Here is a tiny trained network, its code and every weight. The questions are about switching its units off for an input and a target symbol, where a switched-off unit gives its printed mean instead of its output.

import numpy as np


def w(rows, s, z=0):
    codes = np.array(rows[::2]) - 128.0
    scale = np.full(codes.shape[1], s)
    scale[-1] = z or s
    return codes * scale


def f(y):
    return y / 2 * (1 + np.tanh(0.7978845608 * (y + 0.044715 * y**3)))


def softmax(a):
    e = np.exp(a - a.max(-1, keepdims=True))
    return e / e.sum(-1, keepdims=True)


def log_softmax(a):
    a = a - a.max(-1, keepdims=True)
    return a - np.log(np.exp(a).sum(-1, keepdims=True))


def net(x, mask):
    ids = ['ΘΛΠΨαβγζημ'.index(c) for c in x.split()]
    T = len(ids)
    res = E[ids] + P[:T]
    u = 0
    for l in range(2):
        r = res
        for j in range(2):
            rows = slice(4 * j, 4 * j + 4)
            q, k, v = (r @ M[l][rows].T for M in (Q, K, V))
            z = softmax(np.where(np.tri(T) > 0, q @ k.T / 4**0.5, -1e9)) @ v
            o = O[l][rows]
            res = res + np.where(mask[u + j], z, o[:, -1]) @ o[:, :-1]
        u += 2
        y = f(res @ A[l][:, :-1].T + A[l][:, -1])
        res = res + np.where(mask[u : u + 12], y, B[l][:, -1]) @ B[l][:, :-1]
        u += 12
    return log_softmax(res[-1] @ U[:, :-1].T + U[:, -1])


Q, K, V, O, A, B = {}, {}, {}, {}, {}, {}
E = w([
[139,177,70,93,93],'Θ',
[42,134,68,154,129],'Λ',
[122,141,63,17,135],'Π',
[58,72,152,144,68],'Ψ',
[143,93,197,40,139],'α',
[152,98,6,146,189],'β',
[137,150,145,133,50],'γ',
[63,71,131,146,200],'ζ',
[162,163,168,141,107],'η',
[126,123,169,49,80],'μ',
],0.014)
P = w([
[236,253,95,222,144],'0',
[91,93,143,86,47],'1',
[100,116,145,97,88],'2',
[100,128,148,96,108],'3',
[117,108,161,115,107],'4',
[108,140,137,94,146],'5',
[125,135,146,114,130],'6',
[125,136,143,114,125],'7',
[126,131,153,102,136],'8',
[131,155,134,122,124],'9',
[133,165,98,110,122],'10',
],0.0065)
Q[0] = w([
[214,160,71,87,147],'L0H0',
[109,103,133,165,114],'L0H0',
[137,78,112,147,191],'L0H0',
[184,177,100,38,161],'L0H0',
[136,108,202,134,128],'L0H1',
[88,75,63,161,203],'L0H1',
[62,80,54,254,200],'L0H1',
[112,112,194,143,134],'L0H1',
],0.0088)
K[0] = w([
[150,167,232,128,62],'L0H0',
[101,98,84,112,181],'L0H0',
[47,110,120,79,142],'L0H0',
[148,184,224,126,84],'L0H0',
[53,121,203,84,187],'L0H1',
[128,101,31,207,183],'L0H1',
[9,94,11,155,143],'L0H1',
[97,3,179,123,98],'L0H1',
],0.007)
V[0] = w([
[213,133,112,172,215],'L0H0',
[72,95,226,104,57],'L0H0',
[43,182,45,154,170],'L0H0',
[157,88,171,244,114],'L0H0',
[41,115,98,47,79],'L0H1',
[199,189,131,117,31],'L0H1',
[144,190,62,187,20],'L0H1',
[115,137,2,161,116],'L0H1',
],0.0072)
O[0] = w([
[239,191,106,184,228,82],'L0H0',
[82,64,205,56,41,112],'L0H0',
[35,192,1,167,150,125],'L0H0',
[156,122,216,239,107,29],'L0H0',
[22,30,111,44,56,181],'L0H1',
[180,180,175,112,59,254],'L0H1',
[81,220,149,135,11,204],'L0H1',
[157,84,48,251,62,140],'L0H1',
],0.0051,0.0041)
A[0] = w([
[188,179,152,56,27,236],'L0N0',
[74,53,144,99,105,113],'L0N1',
[195,160,226,147,198,191],'L0N2',
[125,141,130,36,52,174],'L0N3',
[156,97,223,66,136,135],'L0N4',
[99,87,94,40,147,97],'L0N5',
[87,149,83,137,208,204],'L0N6',
[88,124,185,109,52,253],'L0N7',
[143,168,94,99,46,199],'L0N8',
[96,90,179,102,137,73],'L0N9',
[75,85,136,116,95,168],'L0N10',
[109,142,130,97,1,151],'L0N11',
],0.0071,0.0041)
B[0] = w([
[179,131,179,122,255,246],'L0N0',
[126,197,115,169,136,151],'L0N1',
[225,160,130,22,223,141],'L0N2',
[145,103,206,130,171,223],'L0N3',
[153,109,22,66,127,167],'L0N4',
[186,182,195,143,117,163],'L0N5',
[118,62,119,230,185,136],'L0N6',
[90,114,115,176,235,200],'L0N7',
[142,134,102,160,203,209],'L0N8',
[98,202,101,85,81,137],'L0N9',
[109,147,129,166,149,155],'L0N10',
[96,144,187,201,137,208],'L0N11',
],0.0059,0.013)
Q[1] = w([
[168,176,138,77,221],'L1H0',
[40,69,109,112,151],'L1H0',
[125,153,145,173,198],'L1H0',
[33,91,131,167,73],'L1H0',
[80,2,33,143,75],'L1H1',
[29,93,146,105,52],'L1H1',
[7,78,80,162,143],'L1H1',
[168,146,122,151,197],'L1H1',
],0.0088)
K[1] = w([
[218,253,94,176,249],'L1H0',
[116,108,115,56,120],'L1H0',
[190,152,6,78,140],'L1H0',
[77,102,173,2,55],'L1H0',
[157,19,153,117,50],'L1H1',
[102,28,250,5,118],'L1H1',
[79,38,54,39,35],'L1H1',
[178,159,109,154,190],'L1H1',
],0.0062)
V[1] = w([
[233,162,59,38,166],'L1H0',
[37,41,36,128,129],'L1H0',
[131,218,149,224,90],'L1H0',
[87,118,40,181,147],'L1H0',
[151,155,6,105,110],'L1H1',
[185,202,135,2,66],'L1H1',
[59,115,181,63,120],'L1H1',
[152,40,134,123,187],'L1H1',
],0.0077)
O[1] = w([
[117,129,53,114,180,252],'L1H0',
[45,101,169,155,154,2],'L1H0',
[130,170,151,79,54,213],'L1H0',
[65,104,185,59,144,145],'L1H0',
[33,147,78,130,120,175],'L1H1',
[147,175,57,101,149,109],'L1H1',
[169,160,172,179,184,11],'L1H1',
[219,2,127,154,147,111],'L1H1',
],0.0074,0.02)
A[1] = w([
[175,135,135,20,109,254],'L1N0',
[86,2,55,138,177,146],'L1N1',
[119,212,86,137,156,42],'L1N2',
[88,30,87,134,189,132],'L1N3',
[103,110,35,148,68,196],'L1N4',
[238,178,113,105,237,209],'L1N5',
[86,159,91,42,128,82],'L1N6',
[116,133,128,109,205,196],'L1N7',
[51,107,161,146,234,138],'L1N8',
[64,158,167,58,72,130],'L1N9',
[178,32,108,137,113,245],'L1N10',
[182,86,251,185,138,162],'L1N11',
],0.0067,0.0025)
B[1] = w([
[124,141,163,229,85,246],'L1N0',
[107,128,124,95,39,175],'L1N1',
[139,53,79,20,88,197],'L1N2',
[116,114,104,103,86,165],'L1N3',
[155,127,195,122,152,176],'L1N4',
[116,91,179,198,112,253],'L1N5',
[139,180,47,128,150,246],'L1N6',
[47,108,100,164,169,161],'L1N7',
[197,69,131,81,183,157],'L1N8',
[115,138,121,220,138,235],'L1N9',
[81,167,191,159,53,153],'L1N10',
[194,160,174,2,172,143],'L1N11',
],0.0063,0.02)
U = w([
[80,243,93,120,126,151],'Θ',
[51,165,180,196,152,224],'Λ',
[105,105,78,37,235,78],'Π',
[162,179,184,61,179,200],'Ψ',
[98,84,67,207,173,129],'α',
[87,75,110,123,1,108],'β',
[147,176,176,156,41,123],'γ',
[157,67,139,11,97,110],'ζ',
[192,146,84,92,122,1],'η',
[137,187,160,188,196,157],'μ',
],0.0065,0.0032)

Each question gives the input, a string of symbols that net reads in full, and the target symbol t.
The units are the heads (4 rows each of Q, K, V and O) and the neurons (one row each of A and B). Each row of codes is followed by its name. A weight is (code - 128) times the scale printed after its matrix; where a second scale follows, it is the last column's (O, A, B and U).
mask holds one flag per unit, layer by layer, with each layer's heads first. A switched-off unit (its flag False) gives its mean, the last column of its rows in O or B, instead of its output. The means were averaged over made-up inputs and are rounded, as every weight is.
A unit's drop is (log p(t) with every unit on - log p(t) with that unit switched off) / (log p(t) with every unit on - log p(t) with every unit switched off).
The circuit of an input: a set's keep is (log p(t) with only the set's units on - log p(t) with every unit switched off) / (log p(t) with every unit on - log p(t) with every unit switched off). Starting from the 12 units with the biggest drops (on a tie, the unit counted first), units are removed one at a time, each time the one whose removal leaves the highest keep (on an exact tie, the one counted first), for as long as the keep stays at least 0.8.
units of the circuit, in order: the units of the circuit, biggest drop first
most important unit: the unit with the biggest drop
k most important neurons: the k neurons with the biggest drops, biggest first
top k neurons in layer l: the k neurons of layer l with the biggest drops, biggest first
which heads matter: for each layer, one digit per head in row order, 1 if its drop is at least 0.15 and else 0, layers parted by /
input Θ Θ α Θ Θ Θ ζ, target α: units of the circuit, in order => [L0H1, L1H0, L0N4, L0N0]
input Λ Θ η ζ Θ Θ Λ η η, target Λ: most important unit => L0H0
input ζ Θ Λ α Θ α Θ Θ, target ζ: units of the circuit, in order => [L1H1, L0H1, L0N6, L1N11]
input β Θ α Θ α α Θ Π η Θ, target β: which heads matter => 11 / 01
input η Θ β Θ Θ η Θ Θ, target η: units of the circuit, in order => [L1H0, L0N2, L0H0, L1H1]
input β Θ Θ, target β: 2 most important neurons => [L0N6, L1N1]
input γ Θ Π Θ Θ α Ψ Θ γ Θ, target γ: which heads matter => 01 / 11
input Θ ζ Θ α Θ Θ Θ β, target β: 2 most important neurons => [L0N0, L1N1]
input Θ Θ Π Θ Λ, target Λ: top 2 neurons in layer 1 => [L1N2, L1N6]
input μ Θ Θ α μ, target μ: units of the circuit, in order => [L1H1, L1H0, L1N2]
input α Λ η, target α: 2 most important neurons => [L0N2, L1N5]
input Θ Θ Π, target Θ: units of the circuit, in order => [L0H0, L0H1, L1H1]
input η η α α γ α Θ μ Θ Π, target η: units of the circuit, in order => [L1H0, L0N2, L0H1, L0H0]
input η Π Π η, target η: most important unit => L1H0
input Θ Λ Ψ μ, target Θ: top 2 neurons in layer 1 => [L1N5, L1N6]
input Θ ζ γ, target Θ: units of the circuit, in order => [L0H0, L0H1, L1H1, L1N5]
input Π Θ Θ Θ Θ Λ Θ η, target Π: units of the circuit, in order => [L0H0, L1H0, L1N0, L1N9]
input η η α β ζ β Λ, target β: top 2 neurons in layer 1 => [L1N1, L1N3]
input Ψ γ Θ Θ α Θ η, target Ψ: which heads matter => 00 / 01
input α α Θ Π, target α: 2 most important neurons => [L1N5, L0N2]
input Θ Π Θ Θ Θ Θ β α Ψ, target α: 2 most important neurons => [L0N4, L0N0]
input Π Θ α Θ α η γ α Θ, target Π: which heads matter => 10 / 10
input γ β Θ Λ Θ α, target γ: which heads matter => 01 / 11
input α η Λ Θ η α μ, target α: top 2 neurons in layer 0 => [L0N2, L0N4]
input α μ η Θ Θ η, target α: top neuron in layer 0 => [L0N2]
